Each row has a class, written after it.
32 -11 -3 -18 114 -20 21 16 -33 -56 -41 -14 51 39 51 41 39 -25 15 -24 20
 6 -27 36 -53 83 54 48 -6 10 -32 -21 -27 => nufe
-4 -9 -15 -12 -37 22 -2 3 -38 33 -7 -14 37 42 -36 17 -13 -7 19 -21 -4 17
 26 -27 -5 -18 -38 -3 -11 -12 4 -12 7 => Tivof
39 8 -17 -11 27 -19 -16 1 -43 6 0 -4 44 30 12 18 -21 -49 -31 -66 16 -10
 -49 53 -28 34 -8 11 -71 -14 42 31 22 => kika
3 -50 47 -18 68 -8 -10 -4 -8 -57 62 -30 65 -33 53 5 9 -37 -20 12 -2 29
 22 -38 -21 55 43 33 62 -15 -26 -15 -16 => keki
-40 6 59 34 42 -14 -16 -5 -6 18 18 7 11 64 38 16 -2 -45 5 -26 28 29 1 14
 -38 67 8 -42 60 5 -108 -20 -19 => nufe
29 -35 -19 -18 -1 31 25 0 -22 3 -6 -11 4 47 -42 3 -22 10 -28 4 7 18 36
 -32 -1 -25 -38 -38 15 -31 1 8 5 => ped
49 4 20 -66 -23 -42 10 -17 -5 16 29 -9 2 -1 53 56 -42 -22 -26 -52 2 7
 -33 62 -28 0 -2 -27 20 1 -93 67 66 => nufe
-6 -20 -22 -21 -19 -8 -7 -6 -14 36 -2 -14 23 35 -34 22 -1 2 -32 10 22 1
 19 -24 12 -2 -31 0 -7 -15 7 -16 1 => vupug
25 47 69 43 45 -46 -26 -25 22 -35 3 0 20 -26 26 -35 -49 4 14 -2 29 4 -67
 18 -6 17 46 41 4 24 16 4 -19 => kof
-3 -13 47 40 34 -15 32 11 11 54 38 -8 39 32 13 6 14 20 -29 -3 45 36 -13
 11 2 -24 9 44 87 -34 39 11 -53 => vupug
-6 -3 -46 -38 -13 -66 -4 -18 17 -16 -47 2 5 -44 16 46 36 58 58 -3 2 7
 -63 40 36 -20 -21 57 19 -9 86 3 -4 => zegog
-3 -33 -41 -18 -17 7 33 5 -15 18 10 -20 33 45 -34 -13 -30 7 -4 -1 25 6
 50 -74 -5 -20 -46 -21 -15 -31 12 -19 -19 => nufe
-11 -7 55 40 40 13 30 8 -35 -17 12 -5 37 -13 -14 -31 -67 -14 -3 -18 32
 20 -9 -42 -30 41 17 36 57 -38 1 33 -15 => kika
-27 57 -6 22 77 -42 13 -13 44 -22 -1 -6 51 50 18 -43 -40 10 28 1 43 29
 18 -12 -62 59 103 26 100 -7 -67 18 -16 => vupug
60 -27 -3 -99 -8 -26 39 -20 1 -17 -29 28 -37 -18 -46 36 -41 39 19 -24 10
 7 34 53 15 22 -25 10 42 29 -82 14 -47 => Nogol
20 -20 -42 1 -27 19 13 -26 -12 6 0 -11 23 54 -10 9 18 8 -10 0 13 26 29
 -49 -13 -19 -38 -24 5 -17 0 16 15 => Tivof
-10 44 -15 -5 50 -39 4 -27 8 0 -16 -5 33 11 50 -36 10 40 -32 45 34 22
 -31 0 -16 45 38 34 65 17 -36 25 47 => Nogol
16 -41 28 9 -13 -15 0 6 5 -21 14 23 -36 -9 15 31 -22 33 14 -29 -1 25 -46
 34 19 -39 -57 -28 -5 22 24 6 19 => kof
12 -12 82 -90 -60 -33 16 -35 5 4 10 2 -45 -28 7 83 -37 -15 25 -16 10 16
 -61 67 30 -37 -22 51 -21 -5 -23 -1 -24 => keki
0 -20 -1 -14 -40 39 27 -27 -27 7 6 2 0 49 -44 20 8 -26 -26 -20 32 35 33
 -41 -6 -18 -48 -2 8 -22 -23 -12 -13 => Nogol
-1 -7 -59 -21 -1 11 12 9 -16 10 -1 -5 10 37 -17 6 -7 0 5 -25 2 3 40 -22
 -1 4 -29 -14 -8 -13 -4 -27 5 => nufe
3 40 71 -53 -26 7 27 -58 -16 30 55 6 -21 -20 15 3 -34 1 -24 -3 5 38 -41
 42 7 -2 36 41 62 3 -80 26 -9 => Nogol
22 37 7 -34 -66 9 16 -26 14 -3 52 3 16 44 8 34 -50 54 -9 -27 33 -15 -58
 31 -33 -12 -19 -10 -92 -76 -27 16 50 => vupug
52 -9 -29 -22 40 5 42 -5 -40 -5 -37 1 15 49 22 9 -3 39 -37 2 -7 -16 -37
 37 -14 21 37 0 -30 40 -29 19 51 => keki
14 -4 68 -11 19 23 -15 23 -22 -57 -53 -29 -11 27 -19 41 -22 1 4 -45 -7
 -16 -62 29 -37 -4 72 11 -63 20 -56 -11 64 => nufe
52 8 -26 -12 -64 -30 50 -44 13 56 6 34 -15 59 -3 23 -7 65 -35 -19 42 3
 -16 19 0 -21 -36 -58 -28 25 -100 34 8 => vupug
-27 20 53 58 48 15 46 54 -25 10 -50 -11 32 15 -22 -9 -40 -22 7 8 35 28
 19 -34 -22 4 -2 44 49 7 -8 -11 -10 => ped
-4 15 0 -80 -8 -77 10 -15 29 -9 -58 -13 -52 -27 -18 29 -67 15 -1 48 32
 -29 -27 51 23 23 -18 59 -88 56 19 -1 -6 => vupug
-54 26 30 23 -23 11 52 -31 -42 54 -21 15 -38 36 6 12 -16 2 -72 40 52 12
 -54 -1 31 -7 -35 -3 -5 -4 -22 0 17 => Nogol
6 44 65 28 44 -9 -23 -15 15 -19 38 -13 -20 -1 38 -57 -104 -46 1 -41 4 -2
 13 59 -12 59 -17 13 -68 25 17 -6 -19 => kof
69 -33 84 8 29 -11 -28 9 -31 -5 -38 22 10 -18 2 75 0 -42 2 24 12 -46 -71
 44 6 13 -23 -20 24 -20 0 21 -17 => kof
23 53 53 22 63 -44 -49 -37 14 -42 27 -11 62 20 -11 -63 -57 -35 3 -50 48
 18 -49 -6 -20 30 82 51 -21 2 10 -8 -36 => kika
-13 -4 85 95 89 -9 -3 13 -21 -18 -28 -8 26 41 19 -22 -3 -44 -31 -38 66
 42 -38 -14 -7 25 9 47 20 2 22 -1 -9 => kika
14 -30 -42 -26 3 21 52 -3 -46 23 -24 6 -1 49 -32 5 -8 -7 -30 -14 21 11
 47 -29 9 6 -44 -12 -24 -2 -36 2 -18 => kika
17 -10 -35 -73 49 -59 18 -13 -19 -7 -24 -27 30 36 18 35 -17 9 -60 22 29
 -36 -31 27 -4 36 38 -16 -54 -4 -40 -15 -18 => nufe
11 -44 -16 -25 -12 27 15 -8 -20 11 0 -7 13 32 -27 3 26 0 -12 -15 8 36 38
 -38 11 -36 -29 -4 41 -20 1 1 1 => Nogol
5 -14 -22 6 -27 13 11 -12 -2 7 -10 -11 38 37 -27 17 21 -7 -9 8 9 -5 26
 -37 -11 -30 -12 -28 20 -11 -10 7 11 => zegog
9 45 -53 -62 21 -40 2 -43 -1 -5 -32 -21 9 30 26 -12 -42 3 -8 7 14 -25 26
 29 -2 61 -3 -2 -69 -19 -46 -13 -20 => kof
-23 42 75 30 -18 -32 16 -15 13 50 16 -18 20 34 50 -9 -19 -3 -29 11 58 10
 -26 -12 -21 11 -22 3 -37 14 -87 -7 8 => nufe
-9 -2 1 -68 -92 -20 14 -34 -13 30 15 -16 -8 -47 -12 30 -54 83 7 25 -9 2
 -22 17 -11 29 -59 15 -5 -17 -15 41 18 => Tivof
-19 -1 32 -14 12 16 69 10 -1 -34 -20 -11 -4 36 -1 7 -63 34 8 46 21 11 -6
 -9 -50 -3 11 7 7 4 -52 18 11 => kof
30 51 5 -18 -24 -36 -36 -10 -14 24 15 -3 28 -28 -6 23 -9 35 -10 -50 -2
 30 -99 65 9 -28 7 59 -4 13 57 1 31 => ped
26 -20 -14 0 -11 32 -6 -11 -31 1 7 -28 49 43 -27 4 6 2 -9 -29 3 23 37
 -40 -11 -7 -18 6 -1 -30 9 -5 0 => Tivof
-25 9 43 49 3 -1 -39 -15 29 -48 8 6 13 -1 20 18 40 -14 50 -31 5 29 -36
 -27 -25 -17 58 -13 43 -34 -32 -19 -17 => kof
59 -39 4 -61 13 15 6 -1 -17 34 12 21 37 46 12 69 105 -21 -4 34 17 20 -13
 34 1 -24 -47 30 39 -10 7 -12 -36 => Nogol
-22 -37 108 -8 5 -12 22 -15 -20 5 36 -22 46 38 -26 -10 -50 -39 -9 -2 45
 33 -16 -38 -47 6 31 6 -4 -3 -67 9 -71 => kika
36 -22 -41 3 -21 31 10 -9 -8 6 17 -10 51 50 -23 9 39 5 -21 -4 -3 12 38
 -34 -17 -38 -26 -19 24 7 6 9 35 => zegog
57 -11 10 4 32 -43 15 6 42 -14 -21 -12 2 18 35 19 32 -6 -7 -86 38 36 14
 58 -31 1 -9 47 -3 7 -4 52 -21 => kika
-36 11 24 21 6 3 -22 -26 -6 17 -3 10 -11 47 1 19 42 -18 10 2 21 41 -31
 -12 18 -7 16 17 20 16 -22 -40 0 => vupug
15 -17 -15 20 -32 25 9 -13 -28 29 -1 11 -4 37 -20 4 -6 -47 -8 -45 -6 18
 35 -26 6 -16 -34 -21 -4 32 -9 -4 18 => keki
15 12 45 -40 -10 -28 20 -30 28 -11 61 -31 50 3 46 43 15 -15 -11 -76 21
 51 1 29 -30 -17 64 60 45 -48 -65 5 -41 => keki
97 26 -18 -18 61 -16 33 -41 14 -80 -8 -6 26 29 -9 -32 -36 -22 16 -45 47
 20 36 -25 -40 45 27 60 -27 40 -33 -6 -45 => nufe
32 -25 -32 -90 16 -37 42 -55 7 -31 19 6 -41 25 40 25 -40 41 -6 25 12 13
 -10 67 -10 49 -52 -10 -35 1 -13 18 -42 => kof
14 4 -7 -39 3 -34 28 9 -17 -10 -17 -4 3 -58 27 50 10 23 15 -59 -25 15 -9
 62 -9 19 31 40 7 34 -59 -2 -27 => kof
19 -27 -16 -9 -18 44 10 -1 -22 0 6 -11 27 46 -18 22 24 24 -16 8 4 17 30
 -40 -7 -29 -43 -13 5 -30 -18 -22 14 => kof
8 45 50 41 68 -18 28 3 25 -29 -8 0 -31 -14 65 -3 -53 -15 -23 -48 24 5
 -32 66 20 9 47 50 33 -20 19 25 21 => keki
68 24 2 -51 7 -31 16 -51 -21 -50 -92 4 -67 -33 -33 22 -65 -8 5 -22 20 1
 -20 37 20 48 -24 37 -38 35 -26 26 -3 => ped
-7 -37 -14 3 -36 -6 25 -10 -9 8 -27 1 11 7 -36 18 -10 -3 9 9 2 -2 29 -38
 -7 -13 -27 -42 45 16 -26 25 2 => zegog
12 1 -13 -23 14 -19 -48 -9 14 -22 21 -10 58 -5 -2 0 18 10 42 -21 -6 21
 -5 -25 -10 1 31 -11 42 -62 -2 -18 -23 => ped
20 -17 -10 -16 -34 3 15 -29 -37 29 -22 -15 16 37 -14 15 -3 -1 0 0 11 17
 15 -20 -8 9 -53 1 -29 9 -7 13 -5 => Tivof
32 37 -3 -43 20 -49 -15 -61 -35 -2 80 25 81 21 8 12 -61 -9 -12 -7 46 -11
 -77 1 -9 63 17 -16 9 -49 -35 -31 -55 => nufe
2 59 37 65 13 27 25 -10 26 -4 59 2 -3 14 24 -39 -74 16 -28 -32 35 -3 25
 5 15 5 -7 -5 -14 -69 5 -3 -25 => Tivof
49 -9 -14 -46 12 -78 35 -16 -4 -6 36 -3 72 -33 -2 -42 -93 43 17 -6 25 9
 -15 -23 -8 14 -3 -9 -13 0 0 18 -64 => ped
12 -40 -20 2 -24 51 23 -1 -36 21 11 -4 8 57 -49 -4 21 21 -35 -27 2 15 26
 -28 -23 -7 -22 -21 -40 -1 -16 0 -7 => kika
-9 -30 33 -4 -10 -58 20 -24 -4 26 -1 4 29 -9 -2 -4 -57 62 -23 28 13 -26
 -39 -15 30 -18 32 -93 76 -11 -81 40 1 => zegog
-23 -7 80 5 45 -35 -2 -21 21 -18 68 1 -14 0 33 11 -52 -27 -44 -12 28 35
 -29 48 12 22 21 23 53 16 1 -16 -35 => keki
